Here is a tiny trained network, its code and every weight. The questions are about switching its units off for an input and a target symbol, where a switched-off unit gives its printed mean instead of its output.

import numpy as np


def w(rows, s, z=0):
    codes = np.array(rows[::2]) - 128.0
    scale = np.full(codes.shape[1], s)
    scale[-1] = z or s
    return codes * scale


def norm(h):
    return h / np.sqrt((h * h).mean(-1, keepdims=True) + 1e-5)


def f(y):
    return np.maximum(y, 0)


def softmax(a):
    e = np.exp(a - a.max(-1, keepdims=True))
    return e / e.sum(-1, keepdims=True)


def log_softmax(a):
    a = a - a.max(-1, keepdims=True)
    return a - np.log(np.exp(a).sum(-1, keepdims=True))


def net(x, mask):
    ids = ['βζηθξπσ'.index(c) for c in x.split()]
    T = len(ids)
    res = E[ids] + P[:T]
    u = 0
    for l in range(2):
        q, k, v = (norm(res) @ M[l].T for M in (Q, K, V))
        z = softmax(np.where(np.tri(T) > 0, q @ k.T / 4**0.5, -1e9)) @ v
        res = res + np.where(mask[u], z, O[l][:, -1]) @ O[l][:, :-1]
        u += 1
        y = f(norm(res) @ A[l][:, :-1].T + A[l][:, -1])
        res = res + np.where(mask[u : u + 12], y, B[l][:, -1]) @ B[l][:, :-1]
        u += 12
    return log_softmax(norm(res)[-1] @ U[:, :-1].T + U[:, -1])


Q, K, V, O, A, B = {}, {}, {}, {}, {}, {}
E = w([
[132,12,128,183,172,90],'β',
[125,100,74,89,104,90],'ζ',
[137,163,176,165,135,187],'η',
[155,131,70,162,105,99],'θ',
[125,95,135,122,99,150],'ξ',
[131,142,83,109,136,159],'π',
[95,153,155,98,122,147],'σ',
],0.011)
P = w([
[252,45,178,78,101,133],'0',
[218,71,155,96,94,147],'1',
[194,86,131,107,92,144],'2',
[159,101,130,111,84,125],'3',
[134,115,122,119,85,109],'4',
[116,131,112,125,90,95],'5',
[101,152,103,133,98,83],'6',
[86,177,103,150,113,79],'7',
[85,196,111,152,129,66],'8',
[81,203,127,150,141,44],'9',
],0.0045)
Q[0] = w([
[69,177,79,74,190,118],'0.h1',
[98,130,116,174,2,124],'0.h1',
[192,30,156,103,160,120],'0.h1',
[139,205,102,69,114,128],'0.h1',
],0.0078)
K[0] = w([
[157,188,119,174,157,97],'0.h1',
[37,126,128,151,24,160],'0.h1',
[254,70,145,106,123,191],'0.h1',
[60,237,131,112,151,122],'0.h1',
],0.0085)
V[0] = w([
[155,116,171,94,36,69],'0.h1',
[29,96,149,186,33,200],'0.h1',
[28,92,53,106,121,231],'0.h1',
[122,2,142,169,18,179],'0.h1',
],0.0026)
O[0] = w([
[184,130,77,81,80,94,200],'0.h1',
[162,163,141,112,206,111,162],'0.h1',
[163,149,151,68,135,146,184],'0.h1',
[160,253,123,107,161,105,249],'0.h1',
],0.0049,0.0016)
A[0] = w([
[71,120,243,64,138,73,126],'0.n1',
[129,170,118,180,93,211,144],'0.n2',
[105,185,183,111,110,183,151],'0.n3',
[234,174,73,155,105,46,255],'0.n4',
[199,89,211,161,212,221,88],'0.n5',
[52,101,111,228,200,149,107],'0.n6',
[185,205,111,226,209,156,194],'0.n7',
[139,103,109,145,135,32,164],'0.n8',
[113,116,180,84,90,130,168],'0.n9',
[135,48,190,169,81,100,227],'0.n10',
[135,103,41,38,157,2,242],'0.n11',
[115,19,84,141,233,192,151],'0.n12',
],0.004,0.0016)
B[0] = w([
[212,147,30,173,152,95,156],'0.n1',
[56,118,183,84,90,56,175],'0.n2',
[151,39,98,189,156,27,185],'0.n3',
[45,158,196,130,118,210,240],'0.n4',
[71,88,99,27,42,77,171],'0.n5',
[110,159,160,112,77,92,153],'0.n6',
[80,29,215,61,125,198,189],'0.n7',
[163,144,245,90,126,157,178],'0.n8',
[183,229,44,196,157,49,157],'0.n9',
[144,239,84,35,182,85,164],'0.n10',
[96,138,254,185,105,200,253],'0.n11',
[166,245,211,64,169,116,163],'0.n12',
],0.0027,0.0046)
Q[1] = w([
[241,45,56,124,210,40],'1.h1',
[141,87,138,113,44,254],'1.h1',
[83,207,195,137,133,41],'1.h1',
[238,22,79,224,191,144],'1.h1',
],0.0079)
K[1] = w([
[204,117,183,119,124,150],'1.h1',
[136,193,2,87,119,119],'1.h1',
[50,115,151,164,170,145],'1.h1',
[192,58,115,89,101,136],'1.h1',
],0.0094)
V[1] = w([
[107,184,130,37,163,170],'1.h1',
[66,135,159,155,103,255],'1.h1',
[112,185,62,160,153,147],'1.h1',
[56,86,113,66,171,171],'1.h1',
],0.0053)
O[1] = w([
[171,162,64,121,157,170,252],'1.h1',
[236,103,101,164,107,54,216],'1.h1',
[189,128,131,55,46,254,59],'1.h1',
[154,65,59,105,150,116,114],'1.h1',
],0.0055,0.003)
A[1] = w([
[113,104,187,86,96,137,133],'1.n1',
[155,178,147,119,96,113,106],'1.n2',
[113,167,192,120,115,86,138],'1.n3',
[172,134,129,167,83,204,152],'1.n4',
[97,157,28,101,162,157,129],'1.n5',
[151,100,72,130,139,164,74],'1.n6',
[161,109,110,65,79,255,134],'1.n7',
[34,88,138,162,195,105,62],'1.n8',
[158,110,145,144,177,57,137],'1.n9',
[218,48,99,134,100,135,6],'1.n10',
[95,76,136,195,71,121,93],'1.n11',
[103,111,201,149,160,140,131],'1.n12',
],0.0075,0.0022)
B[1] = w([
[116,153,58,253,105,115,175],'1.n1',
[172,101,111,112,147,174,199],'1.n2',
[180,144,141,109,191,141,235],'1.n3',
[85,92,76,85,136,96,226],'1.n4',
[187,164,218,157,176,144,181],'1.n5',
[163,119,167,136,169,18,172],'1.n6',
[25,99,126,177,61,151,255],'1.n7',
[163,7,146,8,121,155,183],'1.n8',
[39,139,101,102,107,191,213],'1.n9',
[231,32,71,120,46,113,203],'1.n10',
[82,87,190,124,173,104,157],'1.n11',
[125,106,66,88,84,104,192],'1.n12',
],0.0053,0.005)
U = w([
[67,48,173,36,209,101,139],'β',
[190,56,38,141,57,120,143],'ζ',
[69,191,20,177,196,11,99],'η',
[113,130,124,154,151,129,3],'θ',
[137,134,251,254,129,53,132],'ξ',
[10,155,122,184,80,209,166],'π',
[208,236,164,103,183,177,192],'σ',
],0.0083,0.0047)

Each question gives the input, a string of symbols that net reads in full, and the target symbol t.
The units are the heads (4 rows each of Q, K, V and O) and the neurons (one row each of A and B). Each row of codes is followed by its name. A weight is (code - 128) times the scale printed after its matrix; where a second scale follows, it is the last column's (O, A, B and U).
mask holds one flag per unit, layer by layer, with each layer's heads first. A switched-off unit (its flag False) gives its mean, the last column of its rows in O or B, instead of its output. The means were averaged over made-up inputs and are rounded, as every weight is.
A unit's drop is (log p(t) with every unit on - log p(t) with that unit switched off) / (log p(t) with every unit on - log p(t) with every unit switched off).
most important unit: the unit with the biggest drop
top k neurons: the k neurons with the biggest drops, biggest first
top k neurons in layer l: the k neurons of layer l with the biggest drops, biggest first
drop of u: that unit's drop, to one decimal
input σ β β ζ, target η: most important unit : 1.n1
input ξ σ η π σ π σ π β ξ, target ζ: top 2 neurons : [0.n11 0.n8]
input β π ζ σ ζ σ π σ, target β: top 4 neurons : [0.n3 0.n11 0.n4 0.n1]
input ξ ζ π π η β θ β β η, target β: top 2 neurons in layer 1 : [1.n8 1.n12]
input σ θ π σ η η η, target β: top 3 neurons in layer 0 : [0.n3 0.n2 0.n4]
input θ η π π β π η β θ ζ, target ξ: top 2 neurons : [0.n11 0.n4]
input θ η ζ η θ σ, target η: top 2 neurons : [0.n1 0.n3]
input σ σ ξ θ β η, target ξ: top 2 neurons : [0.n3 0.n10]
input θ π σ π ξ η η, target σ: top 2 neurons : [1.n7 0.n2]
input σ ζ η, target π: top 3 neurons in layer 0 : [0.n7 0.n9 0.n1]
input ζ η β η θ η β σ π θ, target π: top 2 neurons : [0.n4 0.n3]
input ζ β ζ, target η: top 2 neurons : [0.n3 1.n1]
input η η π ξ β ζ, target σ: top 2 neurons : [1.n7 0.n3]
input π η θ π β β θ ζ, target ξ: most important unit : 0.n11
input θ ζ η, target ξ: top 2 neurons : [1.n1 0.n11]
input σ β π σ π η η ζ, target β: top 2 neurons in layer 0 : [0.n11 0.n10]
input ξ η η θ, target ξ: top 3 neurons in layer 1 : [1.n11 1.n10 1.n8]
input θ ξ ξ π ξ σ β σ, target β: top 4 neurons in layer 0 : [0.n1 0.n4 0.n11 0.n3]
input ζ ζ σ π π π π π ζ ξ, target ζ: drop of 1.n6 : 0.0
input ξ η ζ, target σ: drop of 0.h1 : 1.1
